Each row has a name. Each question is about the rows just above it. Places in a row count from 1.

[169 139 117  97  75 158 149 111  97 115  78 114  85  78 161 114 109 158
 150 112 156 105] = j_22
[124 130 126 134 132 130 128 129 130 125 132 128 131 133 128 127 128 129
 129 125 127 129] = j_610
[124 127 122 126 128 141 132 125 126 125 128 122 128 127 132 125 125 128
 139 126 131 129] = j_339
[ 84  76 181 127 158  74  63 192 188 174 165 185 151 150  61 183 193  72
  71 191  68 173] = j_987
One entry of j_987 was changed: [ 84  76 181 127 157  74  63 192 188 174 165 185 151 150  61 183 193  72
  71 191  68 173]. Where, and from what?  5, [158]
Changed j_987: [ 84  76 181 127 158  74  64 192 188 174 165 185 151 150  61 183 193  72
  71 191  68 173]. Place and old value:  7, [63]

[149 185 138 146 191 197 179 163 188 156 171 149 145 188 195 187 177 193
 179 195 153 194 195 201 152 184 128 159 169 159 155 164 151 100 176 201
 146 157 158 177  91 161]  j_426
[ 65  88  87  80  74  70  65  82  71  74  79  69  93  59  69  77  74  58
  58  64  60  61  72  72 106  61  51  73  77  57  85  88  85  65  65  70
  93  68  74  77  71  66]  j_836
[149 185 138 146 191 197 179 163 188 156 171 149 145 188 195 187 177  72
 179 195 153 194 195 201 152 184 128 159 169 159 155 164 151 100 176 201
 146  67  64  77  60  68]  j_454
[149 185 138 146 191 197 179 163 188 156 171 149 145 188 195 187 177 193
 179 195 153 194 195 201 152 184 128 159 169 159 155 164 151 100 176 201
 146 157 158 177  91  84]  j_865
One entry of j_454 was changed: [149 185 138 146 191 197 179 163 188 156 171 149 145 188 195 187 177  72
 179 195 153 194 195 200 152 184 128 159 169 159 155 164 151 100 176 201
 146  67  64  77  60  68]. Where, and from what?  24, [201]
One entry of j_865 was changed: [149 185 138 146 191 197 179 163 188 156 171 149 145 188 195 187 177 193
 179 195 153 194 195 201 152 184 128 160 169 159 155 164 151 100 176 201
 146 157 158 177  91  84]. Where, and from what?  28, [159]
Where does [149 185 138 146 191 197 179 163 188 156 171 149 145 188 195 187 177 193
 178 195 153 194 195 201 152 184 128 159 169 159 155 164 151 100 176 201
 146 157 158 177  91 161] differ from j_426, and what was there?  19, [179]
Count the entries of [65 88 87 80 74 70 65 82 71 74 79 69 93 59 69]:  15
Changed j_836: [ 65  88  87  80  74  70  65  82  71  74  79  69  93  59  69  77  74  58
  58  64  60  61  72  72 106  60  51  73  77  57  85  88  85  65  65  70
  93  68  74  77  71  66]. Place and old value:  26, [61]
Whose row is [149 185 138 146 191 197 179 163 188 156 171 149 145 188 195 187 177 193
 179 195 153 194 195 201 152 184 128 159 169 159 155 164 151 100 176 201
 146 157 158 177  91 161]?  j_426
Count the entries of [149 185 138 146 191 197 179 163 188 156 171 149 145 188 195 187 177  72
 179 195 153 194 195 201 152 184 128 159 169 159 155 164 151 100 176 201
 146]:  37

[ 78 125  94 113 123 123 138 159 103  81 100  53  67 125 138 134 124 104
 117 133 123 139 129 162 135  97 128 116 142 113 154 125 116 131 117 199
  87 127 135 113 153 149 125 153  87 129 144 122  82 122 165 125]  j_836
[ 85 120 113 116 114 106 102 161  99  74  87 121 100 141 127 140 123 138
 137 137 143 152 140 123 138 109 132 162 138 110 157 161 116 103 129 163
 137 101 113 104 150 138 136 137  81 105  88 112  81 105 144 115]  j_342
[119 133 158 128 136 140 123 106 116 172 148 147 164 142 103 130 117 114
 159 121 135  89 142 117 142 154 131 120 108 119 129 132 148 143 144 111
 142 142  94 120 121 126 114  65 161 131 146 114 173 130 111 142]  j_173
[101 132 113 121 135 131 137 140 101 131 123  78  79 130 142 140 119 120
 118 139 124 120 121 163 137 119 116 102 139 110 139 122 129 141 109 182
 100 139 130 117 138 141 123 147 103 129 158 120 109 144 153 135]  j_109
[123 125 161 139 123 130 126 105 114 183 139 188 188 145  79 124 125 102
 172 118 140  85 149  95 143 153 144 121 102 133 131 156 134 131 171  80
 168 125  78 124 126 127 122  49 171 123 112 104 183 100  91 133]  j_22
[133 137 109 142 141 139 158 117 112 162 164 109  93 128 137 135 123 119
 131 143 121  76  98 154 123 135 108  61 139 130 109 113 128 153 112 156
 107 156 129 133 123 129 111 131 140 137 176 132 145 165 132 145]  j_987
[ 78 125  94 113 123 123 138 164 103 110 100  53  67 125 138 134 124 104
 107 133 123 139 129 162 135  97 128 116 142 113 154 125 116 131 117 199
  89 127 135 113 153 149 125 153  87 129 144 122  82 122 165 125]  j_610
[111 122 133 136 117 113 107 129 121 116 141 126 151 137 118 117 129 128
 141 124 136 113 124 106 143 131 135 134 119 134 120 130 134 123 141 120
 158 123 109 124 129 115 141 110 143 119  98 120 138 134 121 122]  j_865
[ 89 129 131 139 114 115 113 126 124 149 122 111 164 129  85 100 129  85
 136 103 149 103 147 112 137 105 161 124 101 149 130 119 123 131 169 111
 159 122  94 128 144 125 146  76 157 136  96 122 159 114 111 122]  j_339
[103 119 125 135 131 122 128 127 129 159 146 119 160 133  96 107 143  80
 136 115 138 100 132  97 131 134 148 128 109 138 131 128 124 127 165 116
 137 130 107 129 146 124 130  88 167 132 109 124 146 118 126 118]  j_454
[109 132 123 133 104 114 110 134 108 111 130 108 117 133 129 126 129 139
 126 129 135 116 120 138 140 114 134 127 129 129 125 121 131 130 121 143
 149 126 117 121 131 120 139 131 119 121 115 127 130 147 125 128]  j_426
[ 92 126 138 100 132 126 112 153  84  97  86 126  93 149 133 158 119 144
 150 139 131 149 154 139 144 130 124 152 138  83 158 169 130 116 118 169
 121 114 107  99 135 148 117 116  76 107 134 103  91 111 145 131]  j_839
One entry of j_610 was changed: [ 78 125  94 113 123 123 138 164 103 110 100  53  67 125 138 134 124 104
 107 133 123 139 129 162 135  97 128 116 142 113 154 125 116 131 117 199
  89 127 135 113 153 149 125 153  88 129 144 122  82 122 165 125]. Where, and from what?  45, [87]
One entry of j_987 was changed: [133 137 109 142 141 139 158 117 112 162 164 109  93 128 137 135 123 119
 131 143 121  76  98 154 123 135 108  61 139 130 109 113 128 153 112 156
 107 156 129 132 123 129 111 131 140 137 176 132 145 165 132 145]. Where, and from what?  40, [133]
The row with [101 132 113 121 135 131 137 140 101 131 123  78  79 130 142 140 119 120
 118 139 124 120 121 163 137 119 116 102 139 110 139 122 129 141 109 182
 100 139 130 117 138 141 123 147 103 129 158 120 109 144 153 135] is  j_109

[153  91 105  79  82 123 116 174]  j_426
[119 194 178 210 203 152 160  96]  j_865
[103 182 148 190 184 202 153  83]  j_987
[143  74 111  77  68  82  98 120]  j_610
[143  74 111  77  68 185 125 135]  j_339
Count the entries of [153  91 105  79  82 123 116 174]:  8
Where does [119 194 178 210 202 152 160  96] differ from j_865, and what was there?  5, [203]
What comes right after [119] in the named rows?  [194]
Where does [103 182 148 189 184 202 153  83] differ from j_987, and what was there?  4, [190]
One entry of j_426 was changed: [153  91 105  79  82 123 116 173]. Where, and from what?  8, [174]
One entry of j_426 was changed: [153  91 105  79  83 123 116 174]. Where, and from what?  5, [82]

[160 167 128  94]  j_109
[ 91 131 187  43]  j_454
[108 150 109 161]  j_987
Where does [160 168 128  94] differ from j_109, and what was there?  2, [167]
What comes right after [160] in the named rows?  [167]
Number of entries in [91]:  1

